Here is a tiny trained network, its code and every weight. The questions are about switching its units off for an input and a target symbol, where a switched-off unit gives its printed mean instead of its output.

import numpy as np


def w(rows, s, z=0):
    codes = np.array(rows[::2]) - 128.0
    scale = np.full(codes.shape[1], s)
    scale[-1] = z or s
    return codes * scale


def norm(h):
    return h / np.sqrt((h * h).mean(-1, keepdims=True) + 1e-5)


def f(y):
    return np.maximum(y, 0)


def softmax(a):
    e = np.exp(a - a.max(-1, keepdims=True))
    return e / e.sum(-1, keepdims=True)


def log_softmax(a):
    a = a - a.max(-1, keepdims=True)
    return a - np.log(np.exp(a).sum(-1, keepdims=True))


def net(x, mask):
    ids = ['ΓΔΞΦΨΩαβεηθλμστ'.index(c) for c in x.split()]
    T = len(ids)
    res = E[ids] + P[:T]
    u = 0
    for l in range(2):
        r = norm(res)
        for j in range(3):
            rows = slice(3 * j, 3 * j + 3)
            q, k, v = (r @ M[l][rows].T for M in (Q, K, V))
            z = softmax(np.where(np.tri(T) > 0, q @ k.T / 3**0.5, -1e9)) @ v
            o = O[l][rows]
            res = res + np.where(mask[u + j], z, o[:, -1]) @ o[:, :-1]
        u += 3
        y = f(norm(res) @ A[l][:, :-1].T + A[l][:, -1])
        res = res + np.where(mask[u : u + 12], y, B[l][:, -1]) @ B[l][:, :-1]
        u += 12
    return log_softmax(norm(res)[-1] @ U[:, :-1].T + U[:, -1])


Q, K, V, O, A, B = {}, {}, {}, {}, {}, {}
E = w([
[144,168,189,98,148],'Γ',
[46,139,82,206,77],'Δ',
[112,226,114,197,126],'Ξ',
[141,147,96,163,220],'Φ',
[164,180,148,215,145],'Ψ',
[178,98,225,190,70],'Ω',
[124,119,49,26,103],'α',
[146,7,146,88,132],'β',
[132,183,148,154,203],'ε',
[232,128,133,81,192],'η',
[166,108,215,192,107],'θ',
[85,83,90,185,230],'λ',
[44,127,124,140,69],'μ',
[85,145,175,88,195],'σ',
[152,119,199,185,122],'τ',
],0.019)
P = w([
[156,191,76,1,43],'0',
[115,208,73,56,62],'1',
[102,213,83,91,83],'2',
[107,186,88,121,88],'3',
[119,162,96,138,101],'4',
[128,140,105,155,110],'5',
[134,116,123,172,117],'6',
[150,88,135,187,124],'7',
[163,70,143,203,131],'8',
[181,51,159,220,133],'9',
],0.0075)
Q[0] = w([
[60,165,138,85,210],'0.h0',
[162,139,183,93,249],'0.h0',
[174,136,16,44,47],'0.h0',
[139,95,150,173,120],'0.h1',
[104,46,80,66,130],'0.h1',
[86,128,194,104,135],'0.h1',
[153,97,90,99,195],'0.h2',
[104,116,109,85,26],'0.h2',
[115,179,85,113,151],'0.h2',
],0.011)
K[0] = w([
[31,141,207,132,190],'0.h0',
[156,78,182,133,253],'0.h0',
[154,163,58,50,122],'0.h0',
[98,72,108,169,171],'0.h1',
[22,169,139,113,142],'0.h1',
[116,166,100,166,80],'0.h1',
[147,116,116,79,129],'0.h2',
[163,130,105,95,78],'0.h2',
[103,149,100,129,144],'0.h2',
],0.011)
V[0] = w([
[42,63,246,28,254],'0.h0',
[150,19,37,185,181],'0.h0',
[28,39,187,107,101],'0.h0',
[190,173,126,151,90],'0.h1',
[123,140,172,127,123],'0.h1',
[226,74,77,114,156],'0.h1',
[49,182,172,42,96],'0.h2',
[77,113,48,126,39],'0.h2',
[109,241,120,153,181],'0.h2',
],0.0062)
O[0] = w([
[2,142,141,142,127,47],'0.h0',
[152,170,48,162,165,30],'0.h0',
[91,97,170,82,203,130],'0.h0',
[112,80,141,136,159,165],'0.h1',
[130,142,137,133,139,142],'0.h1',
[147,106,170,112,131,5],'0.h1',
[169,103,161,124,128,212],'0.h2',
[174,63,163,172,168,191],'0.h2',
[174,154,167,99,128,251],'0.h2',
],0.0085,0.0034)
A[0] = w([
[28,136,64,84,38,109],'0.n0',
[219,127,135,121,213,34],'0.n1',
[106,1,161,32,110,107],'0.n2',
[122,130,166,193,69,106],'0.n3',
[176,213,87,150,70,8],'0.n4',
[205,71,70,20,58,122],'0.n5',
[123,103,7,77,165,6],'0.n6',
[107,156,191,129,204,160],'0.n7',
[132,98,157,213,171,56],'0.n8',
[193,97,228,56,193,138],'0.n9',
[71,33,251,57,102,223],'0.n10',
[78,209,133,150,118,146],'0.n11',
],0.0083,0.0023)
B[0] = w([
[159,109,205,75,95,174],'0.n0',
[65,129,174,54,175,157],'0.n1',
[189,201,116,206,85,198],'0.n2',
[178,4,98,105,109,221],'0.n3',
[104,76,155,154,196,204],'0.n4',
[62,164,255,64,167,203],'0.n5',
[183,185,75,165,166,154],'0.n6',
[158,225,113,91,169,195],'0.n7',
[179,134,101,135,169,188],'0.n8',
[109,237,123,69,116,186],'0.n9',
[186,248,78,204,148,253],'0.n10',
[177,170,191,80,103,190],'0.n11',
],0.0072,0.0057)
Q[1] = w([
[130,164,102,102,203],'1.h0',
[51,160,102,107,91],'1.h0',
[137,184,104,168,141],'1.h0',
[129,57,59,91,127],'1.h1',
[137,106,190,143,75],'1.h1',
[162,124,195,93,118],'1.h1',
[162,132,155,144,83],'1.h2',
[79,114,148,72,121],'1.h2',
[156,252,126,80,176],'1.h2',
],0.014)
K[1] = w([
[114,154,126,127,245],'1.h0',
[85,186,102,94,104],'1.h0',
[138,163,133,187,144],'1.h0',
[92,88,140,107,48],'1.h1',
[138,106,151,91,69],'1.h1',
[169,182,124,117,50],'1.h1',
[191,130,169,111,65],'1.h2',
[38,124,148,107,126],'1.h2',
[89,216,188,94,240],'1.h2',
],0.012)
V[1] = w([
[136,84,124,233,153],'1.h0',
[102,150,106,132,74],'1.h0',
[119,70,122,92,126],'1.h0',
[94,147,148,150,125],'1.h1',
[150,167,106,79,143],'1.h1',
[105,143,86,78,83],'1.h1',
[1,135,110,229,177],'1.h2',
[91,80,65,93,110],'1.h2',
[146,177,35,106,50],'1.h2',
],0.009)
O[1] = w([
[158,223,97,73,74,179],'1.h0',
[134,134,130,164,143,102],'1.h0',
[26,245,113,156,153,70],'1.h0',
[102,135,126,99,106,125],'1.h1',
[84,37,225,59,97,158],'1.h1',
[86,199,184,175,138,68],'1.h1',
[29,123,184,106,64,47],'1.h2',
[204,251,146,19,160,3],'1.h2',
[126,183,3,79,92,120],'1.h2',
],0.0055,0.0056)
A[1] = w([
[138,118,82,136,107,91],'1.n0',
[143,122,141,118,79,126],'1.n1',
[133,134,123,82,170,31],'1.n2',
[176,188,146,105,121,163],'1.n3',
[127,135,158,154,49,105],'1.n4',
[140,186,146,62,156,252],'1.n5',
[128,127,191,160,165,165],'1.n6',
[166,143,138,121,182,193],'1.n7',
[75,184,100,88,146,125],'1.n8',
[6,131,160,105,106,100],'1.n9',
[156,76,123,52,66,159],'1.n10',
[59,104,143,121,143,20],'1.n11',
],0.018,0.0022)
B[1] = w([
[172,118,196,133,159,205],'1.n0',
[120,86,112,112,130,173],'1.n1',
[133,158,139,153,191,153],'1.n2',
[68,101,124,125,111,255],'1.n3',
[115,105,123,65,156,187],'1.n4',
[215,139,100,196,163,229],'1.n5',
[113,100,116,89,112,246],'1.n6',
[65,127,127,76,80,242],'1.n7',
[77,77,123,160,89,175],'1.n8',
[92,124,252,225,104,208],'1.n9',
[47,159,115,117,65,177],'1.n10',
[127,175,169,156,115,162],'1.n11',
],0.014,0.0074)
U = w([
[185,164,195,72,86,27],'Γ',
[139,147,128,129,83,80],'Δ',
[252,38,137,172,121,190],'Ξ',
[121,97,109,116,171,125],'Φ',
[131,121,122,125,115,72],'Ψ',
[135,106,129,121,119,28],'Ω',
[127,179,103,93,123,253],'α',
[112,131,88,134,111,140],'β',
[80,6,121,54,34,161],'ε',
[175,146,217,41,182,138],'η',
[126,125,122,108,144,158],'θ',
[54,41,42,207,156,53],'λ',
[114,126,116,100,141,216],'μ',
[82,101,255,205,115,136],'σ',
[111,116,144,123,159,188],'τ',
],0.0093,0.003)

Each question gives the input, a string of symbols that net reads in full, and the target symbol t.
The units are the heads (3 rows each of Q, K, V and O) and the neurons (one row each of A and B). Each row of codes is followed by its name. A weight is (code - 128) times the scale printed after its matrix; where a second scale follows, it is the last column's (O, A, B and U).
mask holds one flag per unit, layer by layer, with each layer's heads first. A switched-off unit (its flag False) gives its mean, the last column of its rows in O or B, instead of its output. The means were averaged over made-up inputs and are rounded, as every weight is.
A unit's drop is (log p(t) with every unit on - log p(t) with that unit switched off) / (log p(t) with every unit on - log p(t) with every unit switched off).
The circuit of an input: a set's keep is (log p(t) with only the set's units on - log p(t) with every unit switched off) / (log p(t) with every unit on - log p(t) with every unit switched off). Starting from the 12 units with the biggest drops (on a tie, the unit counted first), units are removed one at a time, each time the one whose removal leaves the highest keep (on an exact tie, the one counted first), for as long as the keep stays at least 0.8.
circuit, biggest first: the units of the circuit, biggest drop first
k most important neurons: the k neurons with the biggest drops, biggest first
top k neurons in layer l: the k neurons of layer l with the biggest drops, biggest first
heads that matter: for each layer, one digit per head in row order, 1 if its drop is at least 0.15 and else 0, layers parted by /
drop of u: that unit's drop, to one decimal
input σ Δ β Δ Ψ σ α, target σ: circuit, biggest first -> [0.n5; 1.h2; 0.h0; 1.n9]
input Ψ Γ ε Δ Ψ, target Ξ: circuit, biggest first -> [0.h0]
input ε Δ Γ, target ε: top 2 neurons in layer 1 -> [1.n3; 1.n7]
input θ Ψ Δ θ Ψ, target Ξ: circuit, biggest first -> [0.h0; 1.n9]
input Ψ Γ τ Δ β ε β τ, target Ξ: 3 most important neurons -> [0.n5; 0.n3; 0.n11]
input Δ α σ Δ Δ Δ Γ Δ Δ, target Ξ: heads that matter -> 000 / 000
input θ Φ Ω Δ Δ, target Ξ: heads that matter -> 100 / 010
input Δ Ψ ε ε α σ α, target σ: heads that matter -> 100 / 011
input Ψ Δ Γ μ μ η Γ τ, target ε: top 2 neurons in layer 1 -> [1.n5; 1.n7]
input η Γ ε β Ψ β, target Ξ: top 2 neurons in layer 0 -> [0.n2; 0.n10]
input σ Δ Ω σ σ ε Ω μ, target ε: 3 most important neurons -> [1.n10; 1.n9; 1.n5]
input ε ε σ Δ λ Φ Δ σ σ β, target ε: top 2 neurons in layer 1 -> [1.n5; 1.n9]
input μ μ Δ, target ε: top 3 neurons in layer 1 -> [1.n5; 1.n10; 1.n9]
input β β Ψ Δ Δ β, target Ξ: heads that matter -> 001 / 000
input σ Ξ β Δ Ψ, target ε: top 3 neurons in layer 1 -> [1.n5; 1.n7; 1.n9]
input λ Γ η λ Φ α τ μ σ Δ, target ε: 2 most important neurons -> [0.n10; 1.n10]
input σ Δ σ Ψ Δ β Δ μ, target ε: top 2 neurons in layer 0 -> [0.n4; 0.n5]
input σ α ε Δ Γ, target ε: 2 most important neurons -> [1.n3; 1.n9]
input λ Γ β λ Φ, target λ: top neuron in layer 0 -> [0.n10]
input Ξ β Δ Ξ Ω σ Ψ η, target σ: most important neuron -> [0.n1]
input σ Δ μ ε β τ μ, target Ξ: 3 most important neurons -> [0.n10; 0.n2; 1.n7]
input Δ Ω η Δ σ θ, target ε: top 2 neurons in layer 1 -> [1.n5; 1.n7]
input Δ Γ Φ ε ε Φ, target ε: drop of 1.n11 -> 0.0
input ε Ψ Δ Ξ σ η σ Γ τ, target ε: drop of 0.h1 -> 0.2
input σ η σ Ω θ σ Δ σ η, target σ: drop of 1.h2 -> 0.2
input Δ ε σ Δ σ ε Ψ, target ε: drop of 0.n10 -> 0.2
input α Γ Δ Δ μ Δ μ, target Ξ: most important neuron -> [1.n0]
